Here is a tiny trained network, its code and every weight. The questions are about switching its units off for an input and a class, where a switched-off unit gives its printed mean instead of its output.

import numpy as np


def w(rows, s, z=0):
    codes = np.array(rows[::2]) - 128.0
    scale = np.full(codes.shape[1], s)
    scale[-1] = z or s
    return codes * scale


def f(y):
    return np.maximum(y, 0)


def log_softmax(a):
    a = a - a.max(-1, keepdims=True)
    return a - np.log(np.exp(a).sum(-1, keepdims=True))


def net(x, mask):
    res = np.array(x, float).reshape(1, 6) / 4 @ E
    y = f(res @ A[0][:, :-1].T + A[0][:, -1])
    res = res + np.where(mask, y, B[0][:, -1]) @ B[0][:, :-1]
    return log_softmax(res[-1] @ U[:, :-1].T + U[:, -1])


A, B = {}, {}
E = w([
[149,240,166,43,128,206],'x0',
[255,88,236,164,103,164],'x1',
[129,55,120,114,229,183],'x2',
[71,67,166,114,37,200],'x3',
[78,188,169,217,113,191],'x4',
[126,130,127,126,130,127],'x5',
],0.0097)
A[0] = w([
[91,173,115,233,160,161,218],'N0',
[187,100,84,15,69,60,219],'N1',
[122,157,214,144,27,45,103],'N2',
[150,80,109,33,126,70,253],'N3',
[98,88,75,120,181,152,139],'N4',
[187,163,94,168,168,139,55],'N5',
[103,92,107,127,183,197,181],'N6',
[138,42,95,162,112,32,164],'N7',
[161,207,108,204,193,121,119],'N8',
[172,198,169,44,116,152,111],'N9',
[163,199,166,124,24,32,79],'N10',
[66,42,152,49,22,224,171],'N11',
[214,106,170,218,128,131,58],'N12',
[150,194,82,164,34,125,153],'N13',
[254,72,216,93,103,160,76],'N14',
[166,173,117,117,174,118,67],'N15',
[196,160,87,134,149,102,69],'N16',
[174,57,93,57,145,124,99],'N17',
[133,87,137,171,237,228,95],'N18',
[91,41,162,240,129,31,78],'N19',
[167,177,115,180,127,79,83],'N20',
[148,117,178,174,172,190,122],'N21',
[89,135,149,235,118,171,161],'N22',
[132,150,112,183,23,44,101],'N23',
[209,135,203,139,111,105,64],'N24',
[164,142,91,163,203,155,110],'N25',
[132,156,168,71,127,147,71],'N26',
],0.0082,0.0029)
B[0] = w([
[197,156,51,108,68,251,194],'N0',
[177,173,135,209,81,201,229],'N1',
[153,88,120,121,135,132,208],'N2',
[154,160,104,180,84,198,218],'N3',
[148,133,85,108,138,107,176],'N4',
[120,129,154,199,151,98,161],'N5',
[149,54,81,106,67,87,183],'N6',
[112,141,169,101,171,227,226],'N7',
[143,139,165,197,127,128,186],'N8',
[131,73,194,49,225,203,212],'N9',
[160,22,89,99,143,100,213],'N10',
[82,124,151,254,194,62,249],'N11',
[98,219,48,84,143,105,200],'N12',
[163,8,55,121,151,90,190],'N13',
[94,196,62,143,147,114,249],'N14',
[101,135,140,160,191,110,166],'N15',
[130,157,181,193,142,95,168],'N16',
[215,163,137,141,58,116,194],'N17',
[223,19,106,68,123,59,204],'N18',
[61,186,214,15,214,181,223],'N19',
[172,86,176,153,133,107,167],'N20',
[133,105,48,100,111,118,188],'N21',
[182,111,148,183,108,193,196],'N22',
[161,60,98,82,163,126,201],'N23',
[54,187,16,120,157,111,198],'N24',
[166,100,145,186,151,101,171],'N25',
[145,129,153,100,245,101,167],'N26',
],0.0067,0.011)
U = w([
[199,166,125,152,81,248,141],'0',
[111,148,214,20,220,208,42],'1',
[149,138,107,133,148,167,253],'2',
[181,67,103,71,128,89,59],'3',
[67,216,16,108,145,124,115],'4',
[112,136,210,246,178,80,112],'5',
[142,174,200,95,44,123,112],'6',
],0.011,0.0054)

Each question gives the input, the list of numbers given to net, and the class t.
The units are the neurons (one row each of A and B). Each row of codes is followed by its name. A weight is (code - 128) times the scale printed after its matrix; where a second scale follows, it is the last column's (A, B and U).
mask holds one flag per neuron, in row order. A switched-off neuron (its flag False) gives its mean, the last column of its row in B, instead of its output. The means were averaged over made-up inputs and are rounded, as every weight is.
A unit's drop is (log p(t) with every unit on - log p(t) with that unit switched off) / (log p(t) with every unit on - log p(t) with every unit switched off).
The circuit of an input: a set's keep is (log p(t) with only the set's units on - log p(t) with every unit switched off) / (log p(t) with every unit on - log p(t) with every unit switched off). Starting from the 12 units with the biggest drops (on a tie, the unit counted first), units are removed one at a time, each time the one whose removal leaves the highest keep (on an exact tie, the one counted first), for as long as the keep stays at least 0.8.
circuit, biggest first: the units of the circuit, biggest drop first
most important unit: the unit with the biggest drop
k most important neurons: the k neurons with the biggest drops, biggest first
input [-8,-6,8,0,-4,-8], class 1: circuit, biggest first -> [N19]
input [-1,-5,-5,1,-4,6], class 2: circuit, biggest first -> [N1; N14]
input [-6,8,-1,-5,1,0], class 4: circuit, biggest first -> [N12; N24]
input [-2,6,-5,-5,-7,4], class 0: 2 most important neurons -> [N1; N3]
input [-1,6,-4,-4,-2,-2], class 4: circuit, biggest first -> [N24; N12]
input [-8,-7,-1,3,-4,1], class 1: circuit, biggest first -> [N19; N7]
input [1,8,-6,1,-1,-5], class 4: 4 most important neurons -> [N24; N14; N12; N18]
input [-3,3,-8,8,6,-6], class 3: circuit, biggest first -> [N13; N10]
input [-4,7,2,0,-8,3], class 0: 2 most important neurons -> [N1; N17]
input [-7,0,4,8,-2,-5], class 5: 3 most important neurons -> [N11; N9; N0]
input [-8,0,1,-8,5,8], class 1: 2 most important neurons -> [N19; N11]
input [-6,3,-3,7,-3,-2], class 5: 2 most important neurons -> [N11; N9]
input [6,8,-7,-2,-1,-6], class 4: 3 most important neurons -> [N24; N14; N12]
input [8,-8,-2,-6,5,4], class 1: circuit, biggest first -> [N9; N14]
input [8,-3,-6,-1,-4,4], class 1: most important unit -> N9
input [-4,-3,-6,-6,1,-5], class 3: circuit, biggest first -> [N23; N10]
input [7,3,8,7,5,-1], class 3: circuit, biggest first -> [N18; N6]
input [-4,-2,3,3,2,-1], class 1: circuit, biggest first -> [N19; N1]
input [-7,-6,-2,-4,-1,-6], class 1: circuit, biggest first -> [N19; N7]
input [3,8,-6,-8,-1,4], class 4: 4 most important neurons -> [N24; N12; N14; N11]
input [3,-4,-4,-2,5,1], class 0: most important unit -> N0
input [1,-6,-2,-4,-2,-6], class 2: 3 most important neurons -> [N14; N24; N12]
